Each row is followed by roughly how far along a hidden order it lies, from 0 to 20. A new part has a new order.
(in the rows, 128 means zero)
[141 130 117 140 111 136 122 101 133 115 130 130 104 123 140 133 115 119
 125 121 140 122 133 132 118 140 115 129 115 124 140 138 147 129 131 127
 106 132 121 116 126 112 116 130 145 134 117 151  94 147 133 119 122 128
  97 149 127 119 134 133 124 138 121 120 130 144 132 114 140  90 139 139
 116 117 113 137 138 120 122 117 128 121 126 102  80 131 131 124 103 133
 127 131 100 151 131 158 121 126  83 130 141 131 147 137 142 125 167 121
 135 109 137 111 120 102 118 137 123 148 115 129 110 138 130 140 121 114
 130 135 131 135 132 117 127 123 140 124 124 141 124 140 155 123 108 138
 152 147 110 154 145 129 133 124 134 133 146 134 101 126 131 120 166 122
 105 127 123 134 120 133]  13
[ 51  93 159 162  72 120 127 225 130 135 114  96 115 142 103  74 199 115
  88 132 141 111 167  74 206 132 129 140 106 135 142 137 107 115  93 134
 130 116  94 157  74 155 118 205 116 132  90 182 131 179 171 133  87  85
  88 120 173 146 100 129 161 126 115 140 143 145 133 151 152 110 139 121
 154 118 110 106 139 119 156  86 155 132 102 156  81 131  98 152 130  95
 143 127 137 166 110  91 141 148 149  59 141 141 159 128 130 151 114  89
 121 159 183 135 141  97 130 121 159 139 109 110  62 107 114  61 163 121
 136 110 134 120 136 132  43 122 151 133 103 147 114 126 106  67 112 115
  91 129 179 122 181 118 152 126 119 129  98 125 109 133 112 106 113 141
 127  11  70 126 114 147]  6
[219 175  84  95 191 138 124  40 154  94 172 161 116 124 187 199  62 132
 167 113 114 155 112 182  41 142 130 107 144 112 126 130 159 144 180 126
 129 132 171  98 189  95 120  81 138 126 145 100  94 110 100  94 174 193
 160 182  76  95 167 128  62 133 126  93 101 129 140 122 101 128 119 162
  94 137 127 162 114 138  87 168 115 120 147  73 173 135 141 106 103 175
 112 146 103 120 189 183 105 144  16 230 121 121 114 142 151 114 194 148
 152  74  69 110 118 152 126 149  84 132 138 145 154 188 130 232 102 126
 121 148 126 140 122 129 215 139 132  94 151 149 155 140 193 179 113 159
 199 159  44 152  56 120 130 122 129 139 204 138 106  92 134 134 188  93
 102 255 199 121 143  92]  20
[ 43  84 172 173  72 126 123 234 133 140 120  94 116 144 108  61 198 118
  88 135 146 113 178  59 208 129 125 142  94 133 138 136  99 111  89 134
 141 114  92 168  71 157 120 200 103 124  93 174 134 190 174 130  89  76
 100 111 181 143  92 126 169 123 112 138 149 150 137 163 145 107 136 117
 159 121 110 103 137 117 160  78 162 139  96 162  89 128  92 159 140  92
 143 128 140 175 114  72 143 150 159  46 143 141 162 129 129 154 104  84
 116 164 192 137 146  98 131 114 154 141 114 102  43 118 101  51 167 116
 140 103 132 117 132 143  40 123 146 131  99 145 113 130  95  53 112 114
  89 117 220 116 194 112 157 129 115 125 107 129 105 134 102 101 112 144
 140   1  54 123 114 141]  4
[131 132 126 156 125 133 110 127 140 118 127 116 108 124 148 140 141 121
 121 119 145 134 140 114 135 137 110 126 103 120 145 141 145 124 116 125
 121 124 132 130 131 118 116 162 136 115 100 152  95 151 134 104  93 122
  99 125 133 118 137 130 119 128 109 114 130 157 145 125 128  92 133 143
 121 110 109 144 129 125 138 121 150 129 114  98 100 136 115 128 119 113
 128 132 116 160 120 128 122 140  97 123 145 135 143 141 140 137 162 114
 125 130 139 126 121  96 120 131 110 152 121 117  85 172 115 130 119 108
 122 125 143 130 125 117 130 124 131 131 120 156 116 147 149 110 104 139
 142 139 114 152 146 124 128 131 131 137 194 137  93 125  94 106 156 123
 117  88 116 137 122 114]  12
[ 70  94 152 164  89 134 125 219 137 130 128 102 110 141 123  95 179 105
  95 133 145 127 175  75 181 125 125 144  95 127 137 136 109 114 107 132
 134 117  99 161  92 141 113 197 110 130  98 166 120 200 169 114  97  91
 108 120 170 138 103 125 150 129 109 126 148 147 147 164 137 112 128 130
 152 115 109 114 132 109 150  94 161 133 102 174 104 129 102 148 131  95
 143 139 143 176 129  90 135 159 125  83 141 139 173 133 140 150 117  92
 134 150 172 138 155  99 131 120 134 135 118 102  46 140 110  70 147 113
 137 102 135 119 129 141  58 122 151 121 103 146 116 132 108  70 113 130
 103 127 172 125 183 112 161 135 119 131 138 126 103 128 101 103 123 131
 126  24  73 125 115 134]  7
[107 115 131 153  98 131 122 165 137 117 123 111 120 135 130 111 162 102
 113 129 144 128 149  90 156 131 118 144 105 123 150 140 117 120 103 131
 116 124 107 144 109 137 115 176 127 131 109 164 115 172 152 110  92 109
 100 128 149 131 120 127 137 133 112 125 142 143 143 127 138 112 126 139
 136 108 107 129 135 112 142 107 152 123 105 121 114 128 119 136 134 108
 138 135 130 164 124 121 129 148 117  95 135 142 171 138 137 137 143 102
 141 154 144 143 144  96 120 131 130 135 117 106  78 144 123 106 133 117
 127 111 141 122 132 124  94 121 152 131 116 145 116 133 125  99 112 132
 121 138 144 143 170 133 149 137 123 144 152 128 108 129 108 105 124 134
 120  44  77 133 118 132]  10
[ 22 105 195 182  80  99 103 212 119 144  90  80 144 141  96  57 234 149
  66 136 149  97 132  72 237 142 114 128  81 138 153 144  91 108  64 131
 145 100 101 159  87 177 144 215 114  97  99 184 154 139 167 139  26  63
  63  83 173 146  86 128 173 107 117 152 152 158 127 119 146  95 144 106
 163 116 115 111 139 152 200  83 181 137  87 150 103 134  70 147 171  66
 137 105 140 175  62  56 150 125 220  20 156 150 132 129 101 158 102  81
  85 205 186 159 108  83 118 105 169 153 113 111  67 129  82  51 169 123
 117 111 149 113 133 122  43 125 119 166 106 159  89 136  83  60 109  99
  64 115 177 126 170 139 114 126 113 130 124 140 119 158  85  97  88 162
 166   1  59 147 120 130]  0
[208 155  84  99 157 153 131  54 147 100 172 162 111 123 168 172  47 116
 164 126 122 147 138 177  45 133 120 130 144 113 120 129 146 142 170 128
 119 132 139  96 181  96 120  78 138 146 159 107 100 133 118  97 194 181
 172 184  90  90 158 126  75 146 125 101 120 122 141 127 109 124 119 156
 101 137 124 148 125 121  77 142 113 119 149  86 166 121 152 110 103 176
 119 153  99 121 192 177 110 136  36 212 118 122 152 141 156 108 173 149
 169  69  91 110 142 145 125 142  95 122 142 133 139 164 131 198  90 120
 136 132 112 141 125 145 196 135 140  86 146 124 155 136 180 166 112 156
 192 151  67 147  89 121 142 127 127 132 155 134 114 105 140 138 197  97
 103 255 170 115 135 114]  18

Next part:
[131 150 159 129 131 138 135 133 154 159 138 130 167 139 140 135 134 181
 152 145 122 162 130 133 124 128 131 132 121 129 133 137 129 131 143 126
 135 128 115 136 132 133 130 128 132 146 130 150 137 185 132 127 142 151
 139 130 134 127 128 132 145 139 127 129 128 149 156 133 130 134 132 126
 129 149 132 129 163 188 169 128 129 144 128 150 145 129 132 135 142 135
 130 161 133 135 139 131 151 125 127 131 127 125 131 130 161 122 146 128
 148]  10
[131 160 155 126 133 127 132 132 148 140 146 132 145 130 138 140 132 183
 141 168 121 177 139 131 123 127 123 134 119 128 130 138 128 131 138 126
 133 138 129 129 141 139 133 125 132 137 134 138 132 156 137 130 137 132
 136 128 138 136 139 129 140 140 126 137 130 158 155 134 148 127 133 126
 129 136 138 127 150 176 154 144 128 130 130 132 140 132 128 133 168 128
 133 140 127 131 135 128 153 136 130 131 127 125 129 129 171 126 140 132
 152]  9
[112 125 126 135 131 150 142 143 156 162 135 142 148 175 152 142 175 132
 143 152 150 123 121 134 145 131 143 116 150 121 119 119 134 134 129 137
 137 114 131 144 133 134 120 141 129 170 123 211 138 109 129 129 144 123
 141 130 133 109  72 121 134 113 124 114 133 136 152 115 119 117 122 127
 130 160 146 135 179 159 128 106 132 149 130 152 137 140 123 133 173 148
 138 169 145 144 129 132  89 139 143 128 147 133 134 138 149 115 131 136
 166]  9
[130 133 141 135 134 150 142 134 138 171 144 151 151 146 154 134 153 163
 151 161 127 156 122 131 134 126 132 126 126 124 126 124 130 133 159 127
 128 123 137 144 122 136 129 135 139 143 131 181 132 140 129 131 138 136
 138 130 144 125 119 122 132 125 123 134 134 139 148 129 133 123 136 126
 134 134 147 134 169 247 140 132 131 139 127 146 127 134 130 132 159 139
 146 149 134 133 137 129 149 147 131 135 129 130 130 134 127 123 139 134
 156]  8
[125 132 141 129 130 133 136 132 145 154 123 151 139 141 158 138 145 192
 142 202 134 179 127 131 130 128 135 123 135 125 123 129 133 133 146 134
 129 120 122 135 137 138 129 131 135 141 132 167 134 140 133 142 127 133
 170 135 143 129 112 126 132 117 123 125 137 133 131 129 156 123 133 123
 137 142 161 146 181 183 132 131 130 144 128 156 131 128 126 133 129 143
 149 164 131 143 151 129 195 135 130 136 128 128 129 131 199 118 143 131
 158]  11
[144 139 139 128 131 162 131 133 131 203 148 150 146 130 131 131 129 152
 153 152 127 141 132 133 132 130 134 130 133 130 137 132 129 129 140 128
 135 125 140 128 143 141 129 128 139 153 131 157 137 153 139 142 151 140
 127 131 135 134 133 128 137 149 127 127 137 154 137 127 145 128 131 129
 130 151 138 137 139 255 140 126 129 144 135 135 148 131 129 129 144 136
 136 139 129 140 150 129 174 144 129 131 137 130 128 132 152 132 133 132
 143]  6
[163 153 210 127 138 134 135 133 147 156 136 133 145 130 138 148 127 163
 141 161 151 176 130 128 133 129 128 137 123 127 134 142 130 131 143 132
 156 141 118 124 140 127 139 126 130 140 132 132 139 155 135 134 142 136
 131 130 130 125 123 128 141 177 128 130 131 187 144 136 136 135 140 127
 129 149 137 130 151 189 191 144 129 158 129 133 184 136 128 134 169 132
 129 146 137 134 135 128 128 127 129 129 128 125 129 138 113 126 133 132
 137]  10
[129 136 163 126 127 122 133 134 132 158 133 141 135 114 143 149 132 216
 139 189 134 187 132 129 131 129 121 137 118 129 139 132 127 129 152 128
 123 136 133 127 140 141 135 123 142 126 136 114 139 201 134 133 137 131
 137 132 145 136 159 136 132 137 127 142 130 147 138 143 154 135 136 127
 130 143 174 131 150 198 168 146 128 142 130 139 152 124 134 133 141 128
 138 180 121 140 171 128 168 141 127 137 117 123 127 126 240 126 145 130
 132]  13
[147 152 135 127 143 146 134 133 150 142 159 137 141 134 137 134 131 145
 137 141 124 163 144 129 124 129 129 135 124 126 128 137 131 132 136 127
 136 117 120 135 162 132 133 131 142 134 132 153 132 151 130 134 158 148
 127 129 134 128 120 138 139 127 126 124 132 164 138 129 132 129 129 128
 131 141 131 127 164 242 164 130 128 167 136 137 135 128 126 131 127 147
 131 131 135 151 134 130 163 144 132 129 126 125 130 138 110 126 140 132
 151]  3
[135 130 144 132 130 145 149 133 167 165 129 142 141 164 150 168 150 192
 138 197 160 171 122 133 138 131 139 124 152 126 130 125 132 131 139 140
 130 125 135 136 129 141 124 137 135 143 124 181 133 141 131 136 131 127
 153 133 139 123 100 131 134 122 125 123 136 128 158 121 146 131 133 126
 134 132 158 141 165 159 129 120 129 133 128 147 144 136 125 139 178 136
 142 184 136 135 127 130 153 140 135 130 144 130 132 135 219 125 138 131
 155]  14
[130 143 178 129 132 136 139 139 145 154 134 133 139 156 132 177 147 224
 156 174 138 177 130 130 129 129 138 127 135 128 140 127 130 130 155 136
 137 124 123 129 130 136 128 131 127 149 132 153 139 222 138 126 131 128
 147 130 142 125 116 126 135 140 127 121 137 139 178 123 135 125 144 125
 132 144 153 136 153 154 152 125 128 147 133 147 176 137 132 136 197 138
 137 179 139 134 164 129 131 126 129 136 133 130 130 133 244 124 139 133
 159]  17
[147 140 232 130 127 128 140 141 146 163 135 135 133 147 135 207 134 255
 147 221 134 192 129 129 135 127 130 131 124 129 137 133 129 130 173 142
 127 130 125 133 136 134 131 131 133 149 134 158 134 241 138 128 127 130
 134 129 142 129 141 127 136 143 126 132 133 144 175 133 139 131 143 127
 130 132 154 134 148 141 162 132 133 141 131 134 235 149 138 134 170 129
 136 245 135 130 206 136 144 127 128 140 128 129 128 129 255 126 148 132
 145]  20
[145 145 140 120 121 198 146 128 183 126 159 139 141 144 143 145  90 171
 151 199 144 187 115 124  83 134 145 137 116 131 130 133 142 128 137 135
 167  50  89  86 143 139 130 116 133 156 130 128 137 116 161 118 138 147
 145 135 141 107  86 132 133 133 126 130 125 140 139 142 151 125 147 115
 134 217 153 128 150 255 130  94 132 137 141 136 144 121 121 133 180 136
 144 157 127 140 151 125 193 140 116 128 131 114 125 134  45 136 127 125
 169]  9
[140 139 134 125 134 172 142 133 141 167 147 130 152 149 146 129 123 152
 139 133 123 164 147 128 121 127 130 149 121 130 129 151 132 130 144 139
 141 125 122 119 165 141 130 126 134 140 135 133 132 143 133 132 182 152
 137 129 133 126 132 128 136 150 125 132 129 157 135 131 143 126 139 123
 130 158 143 134 156 242 145 123 129 144 130 134 131 124 125 133 205 144
 135 135 127 145 133 130 138 135 131 126 126 123 127 128  91 128 135 131
 142]  2
[161 159 136 130 142 133 132 138 160 158 152 132 169 148 137 133 132 129
 147 139 134 171 149 130 139 127 126 142 123 130 137 151 131 130 144 131
 139 130 126 136 178 127 134 129 142 137 132 136 134 126 129 133 154 147
 127 129 131 149 130 131 136 128 126 127 133 159 130 129 143 131 130 131
 130 133 138 128 159 252 154 133 128 152 134 133 121 126 131 131 165 141
 131 139 132 132 132 130 140 133 130 129 131 126 133 131 140 133 133 129
 139]  2
[153 143 129 130 134 150 134 137 137 151 151 137 177 139 132 131 135 137
 150 170 133 150 148 131 147 129 134 139 133 126 125 128 130 129 131 133
 137 118 141 130 173 144 128 132 139 150 126 159 131 136 135 144 205 156
 133 128 129 132 116 126 130 145 128 122 131 150 135 130 163 125 125 131
 129 136 146 136 137 255 150 116 129 151 134 131 132 132 128 133 140 150
 138 128 134 143 129 129 152 172 135 127 140 132 130 134 123 148 129 135
 146]  0
[164 158 143 128 139 141 136 141 158 173 144 132 160 134 148 129 132 182
 133 187 134 157 145 129 126 129 128 132 125 132 128 139 130 130 151 128
 129 139 136 127 152 129 131 130 139 149 131 144 134 151 134 131 138 138
 141 129 128 138 122 136 149 158 126 122 130 166 140 128 143 135 134 126
 129 147 136 138 147 255 165 127 128 139 139 133 127 126 127 131 142 145
 130 137 137 134 138 129 135 129 128 129 127 128 131 132 150 126 134 131
 150]  7
[172 151 131 126 145 138 134 134 151 163 149 129 146 141 135 124 125 168
 151 139 135 172 147 129 119 128 130 145 124 131 128 140 130 130 138 139
 139 125 126 122 161 139 128 125 138 129 131 125 136 138 131 129 145 143
 134 129 133 134 121 133 140 128 129 128 127 143 147 131 159 128 132 126
 128 152 137 130 150 225 159 124 129 145 136 129 139 132 129 132 161 133
 128 137 130 140 136 128 147 136 128 131 127 127 129 135 112 132 134 136
 148]  4
